Below is a small trained network, with its code and all its weights. Each question gives an input and a class and asks what happens when units are switched off, that is, made to give their printed mean instead of their output.

import numpy as np


def w(rows, s, z=0):
    codes = np.array(rows[::2]) - 128.0
    scale = np.full(codes.shape[1], s)
    scale[-1] = z or s
    return codes * scale


def norm(h):
    return h / np.sqrt((h * h).mean(-1, keepdims=True) + 1e-5)


def f(y):
    return np.maximum(y, 0)


def log_softmax(a):
    a = a - a.max(-1, keepdims=True)
    return a - np.log(np.exp(a).sum(-1, keepdims=True))


def net(x, mask):
    res = np.array(x, float).reshape(1, 7) / 4 @ E
    u = 0
    for l in range(3):
        y = f(norm(res) @ A[l][:, :-1].T + A[l][:, -1])
        res = res + np.where(mask[u : u + 4], y, B[l][:, -1]) @ B[l][:, :-1]
        u += 4
    return log_softmax(norm(res)[-1] @ U[:, :-1].T + U[:, -1])


A, B = {}, {}
E = w([
[121,89,68,105,110,195,109,11,133,78,67],'x0',
[124,125,131,129,131,128,130,124,125,126,127],'x1',
[174,56,214,62,71,58,88,80,151,78,138],'x2',
[116,203,120,124,176,108,134,45,125,107,206],'x3',
[122,109,248,125,192,217,178,126,75,93,128],'x4',
[108,157,121,157,156,76,143,146,146,66,42],'x5',
[134,100,157,254,139,84,99,98,96,166,105],'x6',
],0.0092)
A[0] = w([
[105,192,156,124,144,78,167,118,189,45,45,83],'0.n0',
[117,38,116,119,47,130,158,243,74,122,62,67],'0.n1',
[155,234,162,123,165,59,116,120,99,106,214,110],'0.n2',
[85,168,138,3,135,88,192,194,134,148,143,4],'0.n3',
],0.0069,0.004)
B[0] = w([
[122,159,109,79,182,174,6,122,11,156,234,205],'0.n0',
[13,65,132,144,198,125,111,92,183,129,150,221],'0.n1',
[65,65,157,124,134,128,114,113,249,198,34,253],'0.n2',
[221,134,107,230,94,164,84,149,165,62,154,202],'0.n3',
],0.011,0.0047)
A[1] = w([
[143,92,144,104,63,152,150,92,144,183,208,57],'1.n0',
[101,147,48,192,155,150,167,122,83,113,119,3],'1.n1',
[112,127,2,108,51,16,112,133,143,155,116,16],'1.n2',
[122,116,178,70,120,40,98,111,111,52,114,59],'1.n3',
],0.0095,0.0031)
B[1] = w([
[56,189,84,130,133,97,65,162,14,125,66,215],'1.n0',
[156,228,127,114,77,96,175,157,141,161,135,216],'1.n1',
[138,113,251,91,190,192,171,112,77,97,152,253],'1.n2',
[74,202,93,133,50,128,195,164,41,215,76,196],'1.n3',
],0.012,0.005)
A[2] = w([
[153,123,155,182,82,80,113,89,88,130,105,82],'2.n0',
[141,153,83,104,129,145,131,2,137,119,88,196],'2.n1',
[130,132,100,74,86,166,116,120,137,27,113,15],'2.n2',
[100,116,139,184,168,123,164,90,116,133,149,250],'2.n3',
],0.013,0.0013)
B[2] = w([
[213,179,44,77,43,195,124,208,187,113,212,196],'2.n0',
[84,2,197,184,160,86,126,194,164,180,67,253],'2.n1',
[250,165,83,199,90,76,116,108,187,107,172,194],'2.n2',
[201,129,60,50,90,99,127,71,163,33,157,251],'2.n3',
],0.0096,0.0064)
U = w([
[117,178,101,101,86,122,189,143,115,157,106,254],'0',
[43,72,123,122,162,103,95,87,205,121,125,142],'1',
[160,92,178,184,135,102,122,156,177,166,102,151],'2',
[246,155,79,144,87,127,120,129,172,83,176,36],'3',
[160,128,198,69,172,154,174,86,74,57,153,70],'4',
[70,169,59,144,170,110,61,120,26,126,139,50],'5',
],0.013,0.0063)

Each question gives the input, the list of numbers given to net, and the class t.
The units are the neurons (one row each of A and B). Each row of codes is followed by its name. A weight is (code - 128) times the scale printed after its matrix; where a second scale follows, it is the last column's (A, B and U).
mask holds one flag per neuron, layer by layer. A switched-off neuron (its flag False) gives its mean, the last column of its row in B, instead of its output. The means were averaged over made-up inputs and are rounded, as every weight is.
A unit's drop is (log p(t) with every unit on - log p(t) with that unit switched off) / (log p(t) with every unit on - log p(t) with every unit switched off).
The circuit of an input: a set's keep is (log p(t) with only the set's units on - log p(t) with every unit switched off) / (log p(t) with every unit on - log p(t) with every unit switched off). Starting from all 12 units, units are removed one at a time, each time the one whose removal leaves the highest keep (on an exact tie, the one counted first), for as long as the keep stays at least 0.8.
circuit, biggest first: the units of the circuit, biggest drop first
unit that matters most: the unit with the biggest drop
k most important neurons: the k neurons with the biggest drops, biggest first
top k neurons in layer l: the k neurons of layer l with the biggest drops, biggest first
input [3,7,0,8,8,-4,2], class 1: circuit, biggest first : 2.n1, 1.n2
input [4,8,-5,-7,1,-6,5], class 1: circuit, biggest first : 0.n1
input [-8,5,-8,-4,5,8,7], class 0: top 2 neurons in layer 1 : 1.n1, 1.n2
input [7,4,-4,2,-4,2,5], class 2: circuit, biggest first : 2.n1, 1.n1
input [-4,-2,6,-4,6,6,-1], class 0: 2 most important neurons : 1.n3, 1.n2
input [8,4,5,-4,-7,2,-3], class 2: circuit, biggest first : 2.n1, 2.n2
input [-2,-8,2,-1,-5,-1,7], class 3: top 3 neurons in layer 2 : 2.n0, 2.n3, 2.n1
input [8,7,1,6,-8,0,7], class 2: 2 most important neurons : 2.n1, 0.n1
input [0,3,-1,4,5,6,4], class 5: 2 most important neurons : 0.n0, 1.n2
input [-6,4,-5,6,0,-1,-8], class 3: 3 most important neurons : 0.n3, 2.n1, 0.n1
input [-8,-6,-4,3,-1,-7,-8], class 2: top 2 neurons in layer 0 : 0.n3, 0.n2
input [-6,4,-6,4,-7,-7,7], class 3: 3 most important neurons : 2.n3, 2.n1, 0.n0
input [5,-5,4,1,5,6,2], class 5: top 2 neurons in layer 1 : 1.n3, 1.n2
input [-5,7,-7,-3,5,1,4], class 0: circuit, biggest first : 2.n1, 1.n1
input [7,2,-1,7,6,4,-8], class 3: 4 most important neurons : 2.n2, 0.n2, 1.n2, 0.n1
input [0,4,-1,1,2,-5,-7], class 3: 2 most important neurons : 0.n3, 2.n2
input [-6,1,5,-5,4,4,8], class 3: circuit, biggest first : 2.n0, 2.n1
input [2,5,-8,-5,1,2,5], class 0: circuit, biggest first : 1.n1
input [7,-5,-7,5,0,-5,7], class 0: 2 most important neurons : 1.n1, 0.n2
input [3,6,6,-5,-2,-2,7], class 3: unit that matters most : 2.n0
input [-7,2,4,6,-2,8,3], class 5: 4 most important neurons : 0.n0, 1.n3, 2.n1, 0.n1
input [-8,8,3,0,3,0,-5], class 2: 2 most important neurons : 0.n2, 0.n3
